Below are the code and all the weights of a small trained network. Each question names an input and a target symbol and asks about switching units off, where a switched-off unit gives its printed mean instead of its output.

import numpy as np


def w(rows, s, z=0):
    codes = np.array(rows[::2]) - 128.0
    scale = np.full(codes.shape[1], s)
    scale[-1] = z or s
    return codes * scale


def f(y):
    return np.maximum(y, 0)


def softmax(a):
    e = np.exp(a - a.max(-1, keepdims=True))
    return e / e.sum(-1, keepdims=True)


def log_softmax(a):
    a = a - a.max(-1, keepdims=True)
    return a - np.log(np.exp(a).sum(-1, keepdims=True))


def net(x, mask):
    ids = ['ΔΠΣαβζηθμξτφω'.index(c) for c in x.split()]
    T = len(ids)
    res = E[ids] + P[:T]
    u = 0
    for l in range(2):
        q, k, v = (res @ M[l].T for M in (Q, K, V))
        z = softmax(np.where(np.tri(T) > 0, q @ k.T / 3**0.5, -1e9)) @ v
        res = res + np.where(mask[u], z, O[l][:, -1]) @ O[l][:, :-1]
        u += 1
        y = f(res @ A[l][:, :-1].T + A[l][:, -1])
        res = res + np.where(mask[u : u + 4], y, B[l][:, -1]) @ B[l][:, :-1]
        u += 4
    return log_softmax(res[-1] @ U[:, :-1].T + U[:, -1])


Q, K, V, O, A, B = {}, {}, {}, {}, {}, {}
E = w([
[112,62,149,203,175,167,137,119],'Δ',
[159,161,128,171,148,188,148,153],'Π',
[214,153,94,119,24,145,220,113],'Σ',
[139,66,163,197,131,190,200,90],'α',
[202,95,135,140,68,56,139,172],'β',
[150,175,152,137,100,186,59,89],'ζ',
[148,109,151,77,70,203,98,98],'η',
[134,92,143,111,117,192,185,122],'θ',
[153,153,66,106,92,191,105,89],'μ',
[172,60,65,67,3,155,155,85],'ξ',
[208,186,116,175,88,99,103,135],'τ',
[159,136,166,237,168,189,212,129],'φ',
[119,95,93,122,121,122,51,116],'ω',
],0.015)
P = w([
[69,158,104,173,53,239,97,223],'0',
[159,139,161,103,179,170,139,153],'1',
[106,158,149,101,116,100,182,72],'2',
[77,76,198,226,67,132,175,179],'3',
[188,129,149,106,171,181,127,161],'4',
[114,168,142,107,121,92,190,88],'5',
[71,78,182,229,69,127,158,171],'6',
[217,115,138,107,157,177,113,160],'7',
[117,172,136,113,122,89,195,87],'8',
[67,90,179,249,71,124,155,162],'9',
[245,104,125,101,143,180,91,164],'10',
[119,178,134,120,124,88,200,84],'11',
[62,130,193,225,54,122,120,150],'12',
[222,145,128,93,151,175,105,170],'13',
],0.015)
Q[0] = w([
[170,96,144,101,178,74,87,53],'0.h0',
[7,172,124,94,143,59,161,116],'0.h0',
[63,107,102,251,9,137,73,138],'0.h0',
],0.022)
K[0] = w([
[72,116,163,140,76,116,86,125],'0.h0',
[99,131,119,116,174,71,143,84],'0.h0',
[253,74,145,119,161,150,74,96],'0.h0',
],0.025)
V[0] = w([
[159,182,118,63,148,148,99,161],'0.h0',
[117,145,252,87,68,94,77,148],'0.h0',
[119,191,52,141,120,83,130,76],'0.h0',
],0.02)
O[0] = w([
[123,43,63,170,183,161,248,191,125],'0.h0',
[157,120,7,244,125,92,176,67,74],'0.h0',
[50,174,87,39,196,158,185,170,2],'0.h0',
],0.011,0.012)
A[0] = w([
[88,154,153,133,198,55,110,107,176],'0.n0',
[106,121,179,93,155,1,199,51,1],'0.n1',
[112,118,105,34,96,29,186,69,116],'0.n2',
[177,109,161,126,189,143,147,112,190],'0.n3',
],0.018,0.0048)
B[0] = w([
[130,76,49,194,137,96,189,97,165],'0.n0',
[115,110,142,107,192,188,227,249,183],'0.n1',
[193,131,143,121,1,47,37,110,190],'0.n2',
[138,166,91,77,87,120,78,134,249],'0.n3',
],0.014,0.012)
Q[1] = w([
[170,150,140,69,212,86,178,41],'1.h0',
[241,119,117,117,200,166,75,160],'1.h0',
[247,129,118,56,142,110,152,100],'1.h0',
],0.016)
K[1] = w([
[2,167,164,151,86,37,180,151],'1.h0',
[83,161,99,168,30,223,111,172],'1.h0',
[2,206,111,139,69,172,143,45],'1.h0',
],0.015)
V[1] = w([
[179,39,186,119,162,97,169,162],'1.h0',
[91,142,109,169,192,47,51,198],'1.h0',
[202,248,153,164,143,99,167,200],'1.h0',
],0.018)
O[1] = w([
[67,72,106,74,46,134,127,128,74],'1.h0',
[113,63,156,133,170,136,27,186,5],'1.h0',
[91,249,115,103,137,238,27,118,156],'1.h0',
],0.011,0.022)
A[1] = w([
[145,173,209,32,109,85,114,82,126],'1.n0',
[146,145,107,71,107,35,83,49,3],'1.n1',
[114,89,211,230,67,199,129,197,30],'1.n2',
[72,99,208,194,98,206,119,248,29],'1.n3',
],0.013,0.0053)
B[1] = w([
[143,30,74,199,174,102,141,111,253],'1.n0',
[99,165,167,34,136,218,133,106,209],'1.n1',
[70,146,106,9,158,135,110,113,189],'1.n2',
[222,30,143,195,100,108,184,103,156],'1.n3',
],0.011,0.038)
U = w([
[97,159,133,26,200,82,126,78,85],'Δ',
[95,118,80,118,2,89,51,156,255],'Π',
[58,159,43,115,203,98,165,112,128],'Σ',
[132,124,212,201,83,122,145,56,75],'α',
[95,208,211,178,47,126,119,65,236],'β',
[142,126,40,192,71,16,117,93,83],'ζ',
[141,169,188,164,5,49,137,76,178],'η',
[177,142,235,85,17,174,116,138,60],'θ',
[150,101,50,40,152,81,146,187,39],'μ',
[137,151,211,99,175,150,237,157,103],'ξ',
[124,201,136,3,101,79,103,158,231],'τ',
[82,97,121,191,102,206,134,145,64],'φ',
[199,147,174,82,43,6,73,146,226],'ω',
],0.0055,0.0069)

Each question gives the input, a string of symbols that net reads in full, and the target symbol t.
The units are the heads (3 rows each of Q, K, V and O) and the neurons (one row each of A and B). Each row of codes is followed by its name. A weight is (code - 128) times the scale printed after its matrix; where a second scale follows, it is the last column's (O, A, B and U).
mask holds one flag per unit, layer by layer, with each layer's heads first. A switched-off unit (its flag False) gives its mean, the last column of its rows in O or B, instead of its output. The means were averaged over made-up inputs and are rounded, as every weight is.
A unit's drop is (log p(t) with every unit on - log p(t) with that unit switched off) / (log p(t) with every unit on - log p(t) with every unit switched off).
The circuit of an input: a set's keep is (log p(t) with only the set's units on - log p(t) with every unit switched off) / (log p(t) with every unit on - log p(t) with every unit switched off). Starting from all 10 units, units are removed one at a time, each time the one whose removal leaves the highest keep (on an exact tie, the one counted first), for as long as the keep stays at least 0.8.
units of the circuit, in order: the units of the circuit, biggest drop first
unit that matters most: the unit with the biggest drop
k most important neurons: the k neurons with the biggest drops, biggest first
top k neurons in layer l: the k neurons of layer l with the biggest drops, biggest first
input α α τ ζ ξ θ Π, target η: 2 most important neurons -> 1.n0; 1.n1
input α α ξ η Π, target α: 2 most important neurons -> 1.n0; 1.n1
input ζ η Δ ζ α ξ ξ Π μ ξ, target θ: 4 most important neurons -> 1.n3; 1.n0; 1.n2; 0.n0
input Π θ α φ, target τ: units of the circuit, in order -> 1.n2; 1.n0
input φ Δ α Π ζ α Σ θ α ξ ζ φ Δ α, target φ: units of the circuit, in order -> 1.n0; 0.h0; 1.h0
input ζ α α ζ, target Δ: unit that matters most -> 1.n2
input α Σ ζ μ θ, target α: 3 most important neurons -> 1.n0; 1.n1; 1.n2
input ζ μ μ ζ η θ β θ ω α, target τ: units of the circuit, in order -> 1.n2; 1.n0
input ζ ζ φ α θ η Δ, target τ: top 2 neurons in layer 1 -> 1.n2; 1.n0
input θ φ θ α Π Π φ α ξ Δ μ, target θ: top 2 neurons in layer 1 -> 1.n1; 1.n2
input η ζ ξ ζ ζ α, target ξ: 3 most important neurons -> 0.n1; 0.n3; 0.n2
input Σ η Π Π μ μ η ξ ξ ξ ζ Σ ζ φ, target Σ: 2 most important neurons -> 0.n3; 1.n0
input α ξ β α θ Π Σ β μ, target Δ: 3 most important neurons -> 1.n1; 1.n0; 0.n2
input μ α ζ, target β: top neuron in layer 1 -> 1.n0
input β φ μ ξ φ η ζ Σ μ, target Δ: units of the circuit, in order -> 1.n1; 0.n2; 1.n0; 0.h0
input ζ τ ξ α, target φ: units of the circuit, in order -> 1.h0; 0.h0
input Δ φ μ Δ η, target Δ: top 2 neurons in layer 1 -> 1.n1; 1.n0
input ξ α ξ β ξ, target ξ: units of the circuit, in order -> 1.h0; 1.n1
input α Σ ξ, target θ: 2 most important neurons -> 1.n1; 0.n2
input θ α α α Π Π α α μ ζ μ Σ, target μ: 3 most important neurons -> 1.n0; 1.n1; 0.n2
input ζ ζ α τ Π ζ ζ, target θ: units of the circuit, in order -> 1.n0; 0.h0
input α α μ η η α α α Π Δ Σ ω φ, target β: units of the circuit, in order -> 1.h0
input ζ θ μ μ ζ φ Π α φ, target φ: 2 most important neurons -> 0.n0; 0.n2
input α α μ Σ α ζ β μ η τ τ μ η, target φ: 2 most important neurons -> 1.n3; 1.n1
input α β ξ η Δ, target α: 3 most important neurons -> 1.n0; 1.n1; 1.n2
input Δ μ θ θ ζ α α Π, target Δ: 4 most important neurons -> 1.n1; 0.n1; 1.n0; 1.n2
input φ θ φ β α α ζ α η Π ω, target φ: unit that matters most -> 1.n0
input μ μ Σ Δ ζ Σ α ω α μ ω α η, target μ: 2 most important neurons -> 1.n2; 1.n3
